Each row is followed by its class.
[ -40   13   66   79  -49  -49   98   78  -28   55  146  -44   17  -74
  -57  -50  -72  133   60  -36  -78   59 -222 -300   -4   77 -160   97
  269   42 -154  -73  -10 -163  121  103  -25 -248  112   21   26  -82] : B
[ -34  143 -207  -58  143  -64  141  153   76 -193  108 -141 -175   83
  107  -85  204 -276 -278   74   94  283   13  -43 -192 -212  170  -49
 -179  192  206 -173   42   81 -318 -153  -79  127  -78  213  -67  -38] : E
[ -16  148  -25  -13   58  -79 -165   56   38  -15   -5   19 -107  -70
   -8  -13  304  -34  117 -136  -24   66   -2   73   59 -100   19  -44
  -74 -116   -7   98   85   79   15  -12 -146  -96   -3  195  -69 -113] : C
[ 206   40 -311 -128 -139 -107    9   61   68   83   97 -123  147   15
  -43   73  -15   50   51  191  -21  -46  -77   62   65   32  -70  -75
 -188  114  -19 -138   67   92 -136   54   40  -53  175   31 -125 -114] : L
[ -64    4  172   70  -38  104  -40  -67  -77  -44 -146  154  -79   50
  -24 -116  -65    4  -63    2  -12  -69   -6  -64   -7    9   55   40
   53    5   38    8  -69  -48   84  -53   -6   79 -126  -67   39   35] : L
[  61  -62  323  202  -92  -53 -367   23 -283 -228 -278  336  -92  235
   45 -169   -3   22 -291 -414  349   71 -316 -117   79   54 -150  223
  526  -98   78    4 -155  -95   -7  -76 -390 -350 -139  -33 -218  -99] : G
[ 425  315  -76  -61  -95  -72 -351   90   79   15  211  101  147 -138
  -86 -475  453  259  315 -257 -227  -39 -508   52  178   -1 -255    8
 -150 -167 -368   -6  181  128  -20    9  -70 -446  263  132  -84 -339] : X
[ -56 -188 -190  232    8   27  327   60   84  -96    6 -234 -230  -94
   76  302  -43 -117   15  -54  163   57   76  123  198  166 -167   36
  187 -360   -5   87  159   43 -189  266   66  -20 -152 -354   13  170] : H
[ -15   79   90   -9    9  139   21 -184  -40  -93 -340  170 -139  217
   35 -106 -112 -178 -238   59  125  -60  250   87  -47   43  106   33
 -100  216  236  -37 -121  103  174  -52  -86  301 -172   16   12  246] : H
[  -7   63   75  269   88   61  -69    9 -147  -64 -128  122 -333  161
   87   31  -34    9 -188   22  103  -81  -62  -45  -17   65  -35   41
  161 -230  112  -16 -157   68  197  -16   78  177 -347 -322  -30  116] : X
[  99   25   -5 -167  101 -188 -165   -9 -267   36  -22  -13 -165   -2
   16  -68 -494  130 -291  -45  292   21 -338 -309  275  125 -198  127
  172 -307 -476  162  -69  -15  573 -159   38  314 -342 -234  -36  160] : X
[ 104  295   84  219    9 -291 -266  295  -21  -16  289  -49  -53  -64
  -20   15 -133  169   43  103 -198  441 -755 -347 -237 -151  222  171
  199 -405  -34  262 -118  172   52  182  221  111 -510  -68  329 -137] : G
[ 215  133 -229  139  -88  -74 -125  302   39   21  174 -124  -65  -55
  -26   37 -178  110 -268  465    9  127 -545 -396 -162 -153   72  -72
  -68  268 -177 -120 -147  -19  -50 -261   65 -125 -142  -32 -154  -66] : E
[  -2   35  393 -273  -23   -5 -232 -199   50  109  141  218  229 -222
  -46 -426  199  200  302 -111 -416 -326  -22  -65  -15  -29 -105 -163
 -175  109 -537  -60  264 -241  210  -96   44 -168  546  202 -146 -387] : F
[  97   78  126  225  176  -26 -345  313  -40  -43   62   94  -92  -23
   47 -102  280  143  127 -135   82   14 -259  199 -179 -150 -123  -40
   82 -358 -160  166 -131  163  102 -112  -22 -264 -187  -92  -27  -23] : H
[ -80   46  225  254   98 -118 -118  343 -178 -137 -206  148 -404   66
  151  -67   75  -85 -214   87   57  -76  130 -148 -308    3  -95  -17
  109 -127  -37  -45 -293   85  329 -264   38   52 -491 -186 -110   -8] : H
[  36  -10 -332  274   57  201   51  -53  203  187   70  -57 -239 -331
  -47  412  235  130  362  -22 -203 -287  114   95  375   56 -200 -196
  229 -592  -54  149  295   -3  109  394  139   34  105 -468   33  165] : F
[ 132  139  -84 -169   33  -80 -204 -207 -274  366   99   -9   96 -125
  -44  -46 -284  299  103   89  194  -85 -332 -386  301  142 -197  290
  143  190 -323 -125   48 -179  252 -182  -11   66  154  -26   53   50] : X
[-127  -92   41 -135   23   64   35 -182  -81   72  -94  -16  -72  -77
  -15  -17 -351   -8 -112  114   37  -79   41 -170  172   41   32  102
  -64  110 -220  -29   67 -116  208  -97   -7  300  -66   11   16  135] : H
[  70   51  -54  223   33   49   -9  342   96   77  153   -3  -66 -121
   31   68  166   57  220   46 -129    6  -72  265 -220 -170   24 -249
  -22 -132  -69  -29 -123   76 -105  -36   96 -280  128   77  -77  -18] : E
[ -55   44  190  338  160  178 -210  318  151  -45  250  163   49 -223
  152 -218  501   79  290 -151 -180 -202 -321  205 -171 -216 -278 -308
  131 -285 -176  -82  -13    1   63 -103 -111 -360   80   55 -132  -79] : X
[  37   20  -86 -229 -269  -78  -18   18   18  183   55  -62  235   94
  -52  -40 -181  227  -76  129   16   69  111  -45  -50  -34  219  -96
 -154  174  -26  -73    2  -65 -177  -73  170  -58  305  102  -91 -225] : X
[-192  -76  261  256  483  464 -132  -54 -206 -208 -110  201 -523   -3
  355  -83 -166 -100 -237  -91  610 -294 -455   35  -37 -203 -251 -185
  766 -484   -5  -87  306 -246  226    1 -292  214   38 -480 -122  348] : L
[ -37    3 -178   50 -181   -4  275 -121   21  185  128  -79  -48  -12
   -4   81  -92   48  183   67 -189 -134  161  -90  135  154 -117  -29
  -23  113  -58 -180  -30 -166 -168  171   71  -41  -45   56   69   34] : B
[ -75   82  290  209  308 -114  -57   65 -261   96  309    7   59   34
 -199  311 -186  387 -123  -78  248  130 -515 -519  -48  -94   63  125
  565  -47   76   28 -242 -248  172  -48  170 -189 -294  -77  213   64] : F
[-147   13  153  -26  184  -81  -25   64 -175 -160 -145   76 -212  109
  111    6   -4 -171 -271   53  225  -86  308 -147   22   52   57  101
  -38 -136   35   68  -84  -43  214 -187   -1  285 -454 -182  -28   22] : L
[-275  171  146  482  229  216  247  218 -838  334   31   74 -725  369
  224 -148 -476   63 -624  -17  856  328 -370 -432 -285   31  266  478
  575   87  100 -744 -464 -315   64 -337 -127  194 -118  138  -97  196] : B
[  -7 -171 -102   -1 -153  429  119 -355  -77  211 -117  149   65   71
  -65  191 -383   76  -53   24  106 -297   75  -69  376   55   57   18
  189 -110  299 -106  123 -134 -142  -13   64  451   -9 -132  167  313] : H
[  99  111   97   69 -104   53   30  -32  -19  -83  -22  148  -68  115
  -60 -283  -29  -37  -46  -61 -137    8 -233  -39  -28   17  -83  -53
   79   46  -11 -109  -58   -2   55   40  -66   -1   54    1  -13  -42] : C
[  -2  108   45  -72  137 -117 -244 -113  -94   60  -94   -6 -178  -55
   11   49  -23   15  -95  -80   73   78  -46    7   79   -3  204  169
   26  -41    3  138   12  175  110   57  -16  281 -225  -72  -29  103] : X
[ 220   81   80  -36   64 -190 -319  114 -110   84   40  158   80  119
   -8  165  -10  195  -32   94  106 -138 -256   14  -62 -142  -14 -214
   59  -40   68  -48 -102   37   53 -303   58  -85  205   14 -262 -109] : E
[  64   18 -134  211  -77  104   54   71   36  -35  -80    1 -214   67
   -6    3  -49   54  -91  228   44  -46  -11   -7   20   53   41  -23
  -49   33   -9   16 -102   62  -49    4   53  -83 -142 -267  -29  117] : C
[ -88   90 -206  -91 -198   -5   80 -180  308   65  182  -27  215  -52
   51    0  436 -184  493 -225 -301  -31  396  318  211   -3    5  110
 -360   23   49  -16  182  122 -684  241 -170 -187  124  434   41 -149] : B
[  58  430  219  320    7 -251 -274  596 -172 -293  174  192 -398  130
   99 -408  511 -115 -174 -380  181  288 -535 -242 -215 -188 -118 -121
  219 -157 -183 -136 -287   62   54 -272 -282 -557 -289  433 -310 -412] : G
[ 269  261  101  -20  248  189 -286 -176 -100   45   99  225   92  -97
   31 -390  431  -95   11 -203   91 -129 -526  -53  107 -132 -185  -35
  242  321  116 -380  205 -124   85 -137 -571  -68  525  321 -205   81] : F
[-146   58   96   48   75  -33  149  -63   27  -79   -7  -14 -178 -114
   31   31  166 -186  124  -13 -148   46  221   42   54   33  -74   26
    5   84  -44   28  117  -26  -93  128  -57    5  -80   61  -13  -36] : B
[ -73  263  113  277  -67   12 -175  240  -54  -22  -30  160 -208  -55
  164 -267  170   80  126  -58  -82  150  -81 -176 -101   35   32   86
  110 -304   35  139 -172  145  229 -144  184   58 -423 -127  289  -54] : X
[  34  -47   78  -36   46   10  -80  -99 -138   77  -27   75   10    9
  -10   37 -130  131  -58  -55   87 -157 -151 -196  227   28  -94  103
  235 -138 -115  -73   53 -132  203  -64  -30   44   16  -80  -97   57] : G
[ 168   37 -222 -131 -130   50 -238  -18   80   73   58   52  188 -145
    6  100  198   -7  102  110 -144 -203  -15  -29  314  -59 -120  -89
  -27 -181  -20  -55  265  168   17  -69   13  154  118  -69 -162 -119] : X
[  75  -18  241  -13   50  -28 -127   -6  -54   -8  -45  183   20   -9
  -65   80  -79  -43  -17  289 -211 -295   77  -45 -148  -38   -3 -119
 -108  348  -89 -127 -120  -85  204 -142    2  -18    4  103 -225  -44] : E
[  37  487  165    5 -158 -806 -262  552 -442 -133 -103 -160 -547  521
  280 -329  152 -143 -211 -409   90  521   12 -400    5  101 -163  556
 -178 -252 -487   77 -592  437  240 -627  210 -245 -560  210 -265 -404] : F
[  -8   82   88   95   31  134   21   71 -184   -9  -46  189   67  -60
   66 -142   76   41 -153  -34  191  -36 -317 -378   20  -15  -55   -7
  317   85  231 -275  -38 -161  216 -318  -39   74 -134  134   76   64] : G
[ -32   -2  128  188  -12   87  -68   12 -131   -6 -102   87 -173   76
   -2  -52 -110   99  -84   20   64  -22 -163 -131  -21   36   36  152
  203  -74   -7  -13 -112   -5  146   -4   12  -23 -194 -171   30   97] : C
[ 190  -76  348  -43  253 -155  -44   -8  -65 -616 -253  180 -385  170
  221 -642    8  -29 -693 -899  773  501 -494  125  -79 -125 -148 -286
  753 -835 -133  228  146  255  438 -279 -188   19 -614 -200   58  240] : G
[  13   28   63  206  -68 -117   24   16  -68   15   99   19  -16  108
   38  171   37   26   72 -114  -65  -24 -181  -23  113   90  -83   19
  219 -144   76 -143 -108  -14  -94  100   61 -136  123  -74 -157  -83] : H
[ 119   34 -150  292 -243   59   62  255   25   46    4   24 -246  -53
  -34   50 -113   74   44  164 -139   25 -138  -92  -18   40   16  -78
   93  -59  -60  -71 -115    9  -16   18  115 -106 -175  -10  -49    5] : G
[-112  144  158  297   74  -25  -52  -41   17  -22 -126  108 -427    2
  -38   89  -57   38  -35  154 -143   -2    5  -37  -69   15  191  -45
   -2    0  -11  155 -152   64  172  162  130  109 -315 -234    8   47] : L
[  98   -8   83  -56   77   15   75  -65 -173  -39   57  -14  -92  102
  -30  -62 -272   76 -278  -97  247   51 -380 -222  117  -47   70    2
  247 -132  -37 -130   81 -138   51 -156   31   95   62  -51  -44   45] : L
[  -5   65 -504  313   19  465  167  454  348  108  369 -170  -36 -489
 -108  297  354 -183  155  355 -478 -196 -194 -222   38 -379 -211 -413
    9   -2 -101 -145  170  -18    9   81   24   14   28  140  -44  217] : F
[  24    1  -54  134  -53  -59   -5   91  -86  -27   35   17  -74  -40
   14   71  -70  100  -86  262   38  -15 -239 -242   75   25   33   14
   84  -27  -77 -101  -48  -95   48 -126   68  -27 -136 -130 -120    5] : L
[ -61  -58  -24 -207  268   14   76 -242   -7  -40  138  -91   84  -21
    5   71   98  -63   58  -54  177 -163  239   35  320   15 -145  158
    9  -82  -40  -20  241 -118    2   71 -180  143  -35   -7   26  323] : E
[ 153  393 -323  -61  -71 -187  -43  103  100   27   92 -198   -8 -121
   34 -140  342 -101  133   45  -25  331 -112  -74  134   35 -109   45
 -241  154   -9   42  145  156  -85   35  -81  -82  137  169   73 -203] : G
[  32  159 -254  -28 -136   -6  -38  -74    4  231   22 -109    1  -10
  -66  168  -53   82   40   44  -19   82   57 -190  210   31  114   93
  -58    0   85   93    1   65  -59    8  139  118   -8  -68  168  -25] : B
[ 113  145  -49   -5 -103  -31 -200   28   66   -9    5   40   24  -49
  -14 -138  241   28   77    0  -18    3 -128  -44   59  -38  -15  -43
 -101   56  -28    7   78   13  -68  -69 -142 -158   53  117  -75 -150] : H
[ 264  -31 -248   56 -290 -119  -97  256   74  107   80   72  181   33
   37   16  -72   94   15  304  -89 -178 -102 -113 -124   52 -183 -183
  -94  206 -149 -141 -215   49   24 -143  121 -217  -97  -53 -147 -126] : E
[ 110  225   -9 -315  -82 -176  -97 -121  200  -87  -31  -13  101 -187
  -21 -292  248 -133  122  118 -244  101  -16   -6  -10  -13   41 -103
 -335  305 -158   16  304   48  105   48 -106   -4  299  231 -117 -327] : E
[ 101   94 -325  -32   25  -23  -74   62   26  145   89 -139   76  -51
   45  229   88  -14   56   64   95   -1  -64   57  134  -44  -81  -29
  -45 -141   92  -38   85  172  -68   31   24  118  108  -43  -13   40] : H
[ 123   17  -39  212   32   39 -223  307   58   -9  127   29   23  -37
   12   53  147   75   46  174  -70 -108 -211   35 -137 -136  -76 -165
  -72  -49  -64   21 -155   75   17 -153    1 -209 -126  -13  -90  -22] : H
[ 274   18 -328  270 -283 -165  130  362   67  115   91 -160 -247  -76
  -31   99 -168  279    8  304  -49  121 -343  -95  -65  120  -49 -168
   31  -12 -226 -119 -163   27  -41  -74  178 -311   42  -90 -258  -11] : F
[  29  103  261  278   42   98  -16  -61 -217  -84 -150  189 -303  153
  -67  -42 -124  111 -181 -133  234   25 -273 -336  126   44   62  176
  362 -206  148   35  -95  -80  161 -165   26   27 -290 -201  149  173] : F
[  47 -178 -289   16 -190 -351  155  359  -38 -137 -151 -358 -431   84
  221   71  -76 -444 -205  144 -195   51  278  167   -6  254 -301  163
 -185  170 -325 -331 -178  368  194  130 -122  -15 -254    5 -617 -139] : E
[ 218  101    0   84 -111   35  -33  213   72   76  173  175   75  -52
 -111 -116  218  140  264  -67 -212 -199 -117  -53  -78 -112 -216 -263
   68 -189 -224  -27  -42  -31   96  -80   68 -381   22  128   16 -145] : B
[-145  197  307  -73   96 -168 -244  270  -75 -248  -62  121  -69 -295
  323 -296  634 -489  298 -140 -337 -199  343  112  -97   42 -240 -153
 -217  496 -142 -161 -146  -21   69 -295 -403 -427   36  546 -325 -404] : X
[  98  -21   44 -351   77 -128 -169 -223 -127  -87  -53   28  212   82
 -133  -90  -49  115 -144  -44  233  143 -158 -115   84  -85   62  104
  -17   84   69   73  220 -119  -76 -120 -193  -10  251  137   39  -55] : F
[  37   34  151   97  -11  -20 -106  -10  -42  -76  -24  142 -114   42
  -82  -28  -19   15  -57   20 -168  -94 -219 -128  -13  -44   32  -90
   42   82   52 -103  -64  -52  126  -26  -90  -19  -38  119 -107  -56] : F
[ 115   68   70  127   29 -300 -119  -15 -200  -76  -27   28 -578   -6
  -39 -170 -163  138 -196 -125  -32  -53 -215 -282  312  198 -185  104
  126 -243 -533  -30  -44  -97  332   49  -81   -7 -348 -249 -235  -12] : H
[  -2   31 -259 -146  -53 -208  143  -65   -5   65  -72 -244 -228   38
  -10  302 -203  -62  -65  194    1   56  335  -56  164  129  126  -37
 -240   29   10  153   45   54   49  132  227  188  -56 -177   43  -14] : E
[ 158 -402  396   48 -369  560 -104 -141 -274 -250 -511  389  423  520
   69 -781 -579  106 -568 -229  588  -11 -475 -181   28  188 -107  359
  565   78  180 -135 -214  -51  307 -404 -133  -84  -35 -509  197  113] : H
[ -82  -32  198 -173  117    5   58 -292 -136   83  -52  116  -41   -9
  -35   -1 -264   -2    5  -15   58 -100  118 -117  159   37   -6   85
  112  133  -55  -34  100 -174  155  -74  -15  272   54   56   60  170] : E
[  89   47 -330 -132  -87  -78   29  -61   98  114   12 -141   88  -14
   -6  198    2  -51  -20   84    0   -6  162  -53  175   58   39    1
 -156  120  136   -5   64  145  -72   41   92  200  -53  -15   44   50] : F
[   7  -19 -190 -316 -108  -20 -117 -242   26  248    3  -95  294  -10
  -69  300 -245   11  163  297  -82 -122  326   58  200    8  162   47
 -297  221  128   98  173   58 -110  105  159  340  123  -10  154  -35] : X
[ -35   81  138  125   39  269  -42  -92 -104   57  -36  172  -68  -65
  -57 -119   38  143   32   39 -100 -275  -95 -240  174   40 -137   50
  101   21  -85  -93  -23 -187  203  -67  -45  -48   12  -68   19   73] : F
[  45  103  -94  -29  -64   55 -164  -39  115   96  -64   58  -32 -110
   93 -103  271  -74  201  -29  -61 -165  189   99  183   47  -89   -2
 -218   43 -141   65   64   86   71  -60 -143  -82   42   93 -106  -25] : E
[ 251  304 -243  -52  -36  -94 -173  -72   67  170  106   17   20  -43
   76   -2  126   90   70   89   54  -50 -273 -122  207    9  -61 -178
   64   84   79 -127  167   75   82   13   15   95  154  -23  -74 -123] : G
